[ 0.03  0.91  1.33  2.17 -0.73 -0.12 -1.15 -0.62 -0.24 -0.10  1.69 -0.57
 -0.02 -2.38 -4.02  0.41 -0.66 -0.89  1.28  0.10 -0.74 -0.90 -0.34  1.25
  0.37 -1.02 -0.19  0.36 -0.77 -2.71 -0.31  1.05 -0.67  1.06 -1.44  6.11
 -1.88  1.85 -0.12  2.93  0.15 -0.16  2.15 -0.23 -0.14  0.61  1.04  0.05
  0.06 -1.36  1.30 -1.30] | (64)
[-1.32  0.19 -0.01  2.64 -1.16 -0.36 -1.87  0.26 -0.08  0.04  1.54 -0.82
  2.21 -2.70 -5.16  0.97 -0.18  0.57  0.28  0.24 -2.09 -0.16 -0.59  1.14
  0.20 -0.66  0.67 -0.03  0.68 -1.26  0.81  2.92 -0.12  0.73 -1.38  6.14
 -1.99  2.64 -0.41  2.30 -0.46 -0.23  0.18  0.37  0.44 -0.18  1.26 -0.82
  0.09 -2.44  1.59 -1.51] | (64)
[-1.31 -0.01  0.08  2.21 -1.23 -0.33 -0.80  0.25  0.41  0.14  1.49 -0.64
  2.19  0.47 -1.43  0.49 -0.17  0.95  1.21  0.49 -1.20 -1.30 -0.52  0.71
 -0.29 -0.16  0.74  0.23  1.46  0.01  0.66  2.93 -0.24  0.21  1.52  5.26
 -2.44  1.49 -0.20  1.67 -0.30 -0.15  0.94  0.09 -0.24 -0.13  0.57  0.84
  0.96 -3.69 -1.56 -4.86] | (64)
[ 0.00 -0.14 -0.27  1.13 -0.55 -0.48  0.99  0.74  0.26 -0.28  1.54  0.02
  1.75  1.12 -0.05 -0.14  0.21  0.57  0.57  0.05  0.31  0.80  0.31 -0.59
  0.70  1.12  0.02  0.15  0.39 -0.08 -0.34 -0.33  0.47 -0.41 -0.66 -2.80
  1.25 -0.21  0.19  1.09 -0.17 -0.10 -1.51  0.06 -0.29 -0.54 -0.31 -0.69
  0.21 -0.30  0.01  3.27] | (64)
[-1.39 -1.33 -1.18  1.32  1.61  0.30  0.74  0.36 -0.60  0.40 -0.18  0.42
 -1.76  1.02 -2.03  0.72 -0.01 -0.23  1.85 -0.66 -1.12  3.36 -0.72  2.03
 -0.69 -1.23  0.54 -0.35  0.95 -1.99  2.92 -0.82  0.59  1.16 -5.62  0.39
 -1.16  2.59 -0.73  1.16 -0.17  0.25 -2.42  0.43 -1.39 -1.01  1.10 -1.19
 -0.02  2.87  2.73  1.13] | (64)
[-0.71 -0.07 -1.20  0.89  1.50 -0.25  0.25  1.04 -0.33 -0.31  0.04  0.35
 -1.55  0.20 -4.29  1.47  0.11  0.20 -1.78 -0.67 -1.03  3.24 -0.79  1.02
  0.01 -0.62  0.81 -0.37  0.81 -0.60  0.99 -1.11  1.00  0.72 -6.49 -1.64
  1.44 -0.32 -0.52  0.03  0.00 -0.16 -4.89  0.55  0.66 -0.66  0.90 -2.69
 -1.97  2.70  5.33  7.86] | (64)
[ 0.33 -0.54  0.71  0.60 -1.74 -0.64 -1.15  0.13 -0.21 -0.10  5.35 -0.65
  1.45 -0.75 -1.38 -1.03 -0.10  1.18 -1.64  0.61  1.16 -1.05  0.39  0.38
  0.47  0.94  0.28  0.67 -1.66 -1.62 -1.96  1.08  0.03  0.09 -0.28  1.60
 -0.70 -0.06 -0.30  1.58  0.13 -0.49  0.82 -0.72  1.22  0.65  1.27 -0.47
  0.38 -4.43 -1.43  2.08] | (62)
[-1.16 -0.01  0.01  1.36  0.54  0.04  0.39  0.02  0.08  0.38  0.26  0.02
 -0.87  0.09 -2.66  0.99 -0.40 -0.76  2.64 -0.21 -1.71  1.09 -0.61  1.27
 -0.53 -1.17  0.39  0.05  1.04 -0.48  1.36  0.20 -0.18  0.81 -2.49  2.79
 -1.71  1.47 -0.34  1.52  0.09  0.04 -0.25  0.27 -1.57 -0.32  0.86 -0.82
  0.46  0.52  1.22  0.53] | (62)
[ 0.70 -0.55  1.35  1.48 -1.30 -0.31 -0.17 -0.31 -0.42  0.29  2.97 -0.13
 -0.36 -0.32 -2.39 -0.50 -0.47 -0.74  1.60  0.51  0.83 -0.36  0.17 -0.05
  0.83 -0.09 -0.48  0.34 -1.90 -4.22 -0.72  0.03 -0.60  1.16 -0.78  2.16
 -1.07  1.74 -0.02  3.17  0.11 -0.42  0.24 -0.35 -0.46 -0.07  0.31 -0.61
  1.42  0.60 -1.47  3.14] | (62)
[-0.97 -0.98 -0.35  2.21 -0.40 -0.14 -1.38 -0.20  0.34 -0.54 -0.82 -0.42
  3.97 -2.61 -2.84 -0.48  0.12  0.84 -1.38  0.24 -2.05  0.93 -0.25  0.70
 -0.48 -0.12  1.09  0.06  0.09 -0.95  2.39  0.57  0.14 -0.60 -1.44  3.20
 -2.26  3.10 -0.83  1.28 -0.20  0.11 -1.07 -0.44  0.07 -0.03 -0.20  0.50
  0.04 -2.62  3.93 -1.86] | (64)
[ 1.33  1.97  0.93  0.08  0.82 -0.07  0.70  0.04 -0.52  0.23 -0.56  0.39
 -3.27 -1.33 -4.21  1.50 -0.49 -2.42 -0.82 -0.44 -1.20  0.79 -0.09 -0.92
  1.01 -0.21 -2.31 -0.11 -1.76 -1.93 -1.51 -1.89 -0.15  1.20 -2.10 -2.75
  2.54 -1.78  0.28 -0.17  0.51 -0.49  0.09  0.47  0.06  0.32  0.45 -2.06
 -1.25  5.38  2.57  9.38] | (62)

[-0.62 -0.12 -0.01  0.28 -0.29 -0.20  0.38  0.12 -0.15 -0.02 -0.42 -0.18
 -0.56 -0.03  0.61  0.18  0.21  0.05 -0.10  0.04  0.30  0.06  0.14 -0.26
  0.04 -0.11 -0.27 -0.57] | (5)
[-0.47 -0.24 -0.15  0.80  0.17 -0.11  0.44 -0.28 -0.46 -0.14 -0.59  0.18
  0.11 -0.03  0.26  0.75  0.02 -0.12  0.01 -0.07  0.54  0.07  0.23 -0.59
 -0.16  0.17  0.03 -0.51] | (8)
[ 0.36 -0.39 -0.06  0.11  0.00 -0.08  0.41  0.11 -0.13 -0.02 -0.45  0.09
 -0.56 -0.07  0.53  0.27  0.02  0.02 -0.09  0.06  0.29  0.08  0.09 -0.37
  0.00 -0.05 -0.29 -0.42] | (5)
[-0.55 -0.23  0.07  0.50  0.12 -0.18  0.55  0.08 -0.24 -0.12 -0.60  0.37
 -0.25 -0.10  0.59  0.83  0.13  0.01 -0.10  0.32  0.51  0.07  0.26 -0.62
 -0.25 -0.10 -0.14 -0.51] | (5)
[-0.44  0.88 -0.02  2.42 -1.04 -1.85  0.50  0.10 -3.28  0.16 -0.64  1.28
  6.15 -0.10  1.25  0.65 -2.98 -0.09 -0.08 -0.18  0.28  0.06  0.23 -1.45
 -0.15 -0.19 -0.11 -0.53] | (5)
[-2.78 -0.67 -0.02  0.10  0.08 -0.20  0.71  0.05 -1.16 -0.09 -0.48  0.84
  0.96  0.72  0.90  0.93  0.53 -0.01 -0.07  0.06  0.38  0.07  0.12 -0.43
 -0.09  0.12  0.35 -0.13] | (8)
[-0.61 -0.22  0.02  0.25  0.34 -0.12  0.48  0.06 -0.27 -0.10 -0.59  0.23
 -0.26 -0.01  0.53  0.78  0.10  0.19  0.25  0.23  0.47 -0.19  0.18 -0.48
 -0.14  0.00 -0.13 -0.52] | (8)
[-0.56 -0.18  0.00  0.25  0.16 -0.18  0.44  0.05 -0.28 -0.07 -0.55 -0.59
 -0.25  0.00  0.69  0.63  0.13 -0.15 -0.09  0.20  0.47 -0.10  0.20 -0.43
 -0.12  0.12 -0.13 -0.91] | (5)
[-0.41 -0.19 -0.08  0.40  0.02 -0.19  0.37  0.13 -0.27 -0.10 -0.49 -0.07
 -0.60 -0.01  0.49  0.09  0.00  0.00 -0.10  0.08  0.41  0.07  0.11 -0.40
 -0.08  0.02 -0.09 -0.48] | (8)
[-0.25  1.70  0.00  5.17 -2.18 -3.24  0.57  0.18 -5.64  1.05 -0.52  3.10
  9.79  0.31  1.90  0.94 -5.44  0.05 -0.11 -1.01  0.14  0.05  0.18 -2.55
 -0.10 -0.11 -0.18 -0.39] | (5)
[-0.47 -0.11  1.10  0.44  0.01 -0.13  0.49  0.56 -0.24 -0.12 -0.47  0.24
 -0.04 -0.04  1.27  0.66  0.05 -0.19 -0.74  0.96  0.45  0.07  0.15 -0.44
 -0.17 -1.13 -0.12 -0.38] | (5)
[-0.41 -0.13 -0.11 -0.66 -0.05  0.83  0.44  0.14  0.59 -0.25 -0.36 -0.09
 -0.70 -0.02  0.51  0.13  0.52 -0.06 -0.14  0.02  0.38  0.06 -0.05 -0.13
  0.05 -0.02 -0.15 -0.54] | (8)
[-0.50 -1.86 -0.65  5.27 -1.35  0.75  0.41 -0.07 -0.13 -0.03 -1.02 -0.20
 -0.99 -0.05 -0.11  2.01  0.14  0.10 -0.14 -0.49  0.24  0.06  0.03 -0.18
  0.16 -0.44 -2.16  7.90] | (8)
[-2.64 -0.33  0.61 -8.13  0.94  0.49  0.40  0.08 -0.07 -0.16 -0.60  2.05
  0.28 -0.03  0.96  0.72  0.43 -0.05 -0.10  0.22  0.37  0.07  0.03 -0.36
 -0.15  0.68  0.44 -2.66] | (5)
[-0.81 -1.00 -0.28  0.49  0.16 -0.12  0.56  0.01 -0.07 -0.11  0.69  0.25
  0.72  2.15 -1.52  0.66  0.98 -0.90 -0.09  0.26  0.51  0.06  2.93 -0.55
 -0.15 -0.11  1.24 -0.42] | (8)
[-0.57 -0.30  0.16  0.31  0.41 -0.22  0.70  0.08 -0.47 -0.21 -0.82  0.74
  0.20 -0.04  0.71  1.47  0.14 -0.09 -0.08  0.60  0.68  0.07  0.43 -0.81
 -0.41 -0.11  0.01 -0.43] | (8)
[-0.19 -1.90 -0.42  0.39 -0.42  2.43  2.39  0.17 -2.45  0.10 -1.04 -4.52
 -1.29  0.13  0.28 -1.08  3.90 -3.55 -0.11 -2.37 -0.07 -0.25 -0.45 -2.35
  1.03  3.57 -0.48 -9.71] | (5)
[-0.49  0.01 -0.14  0.17 -0.18  0.07  0.34  0.12 -0.14  0.01 -0.36 -0.27
  0.00 -0.17  0.71 -0.24  0.15  0.00 -0.13 -0.07  0.10  0.00 -0.02 -0.14
  0.15 -0.05 -0.19 -0.68] | (5)
[-0.52 -0.28  0.06  0.13  0.19 -0.14  0.60  0.04 -0.32 -0.16 -0.56  0.27
 -0.25 -0.01  0.89  0.89  0.28 -0.06 -0.11  0.34  0.49  0.08  0.16 -0.50
 -0.23 -0.10 -0.06 -0.36] | (8)
[-0.45 -0.47 -0.13  0.34 -0.19 -0.04 -0.16 -1.35  1.92 -0.04 -0.43  2.03
 -0.21 -1.89  3.10 -1.69 -4.91  0.00 -0.10  0.03  2.68  0.08  0.04 -0.26
  0.30 -0.17 -0.86 -0.36] | (5)
[ 2.06  0.11 -0.05  0.75 -0.10 -0.13  0.20  0.06  0.86 -0.03 -0.49 -0.13
 -0.64 -0.04 -0.23  0.37  0.45  0.12 -0.12  0.12  0.30  0.06  0.00 -0.34
 -0.15 -0.08 -0.12 -0.65] | (5)
[-0.46 -0.09 -0.06  0.14  0.03 -0.18  0.40  0.19 -0.27 -0.07 -0.46 -0.23
 -0.52 -0.03  0.86  0.33  0.16 -0.01 -0.08  0.15  0.29  0.08  0.20 -0.37
 -0.06 -0.14 -0.17 -0.60] | (8)
[-0.42 -0.06 -0.35  0.55 -0.16 -0.16  0.26  0.12  0.04  0.09 -0.27 -0.46
 -0.94  0.14  0.50 -0.28  0.48  0.04 -0.12 -0.09  0.18  0.09 -0.07 -0.01
  0.13 -0.28 -0.22 -0.56] | (5)
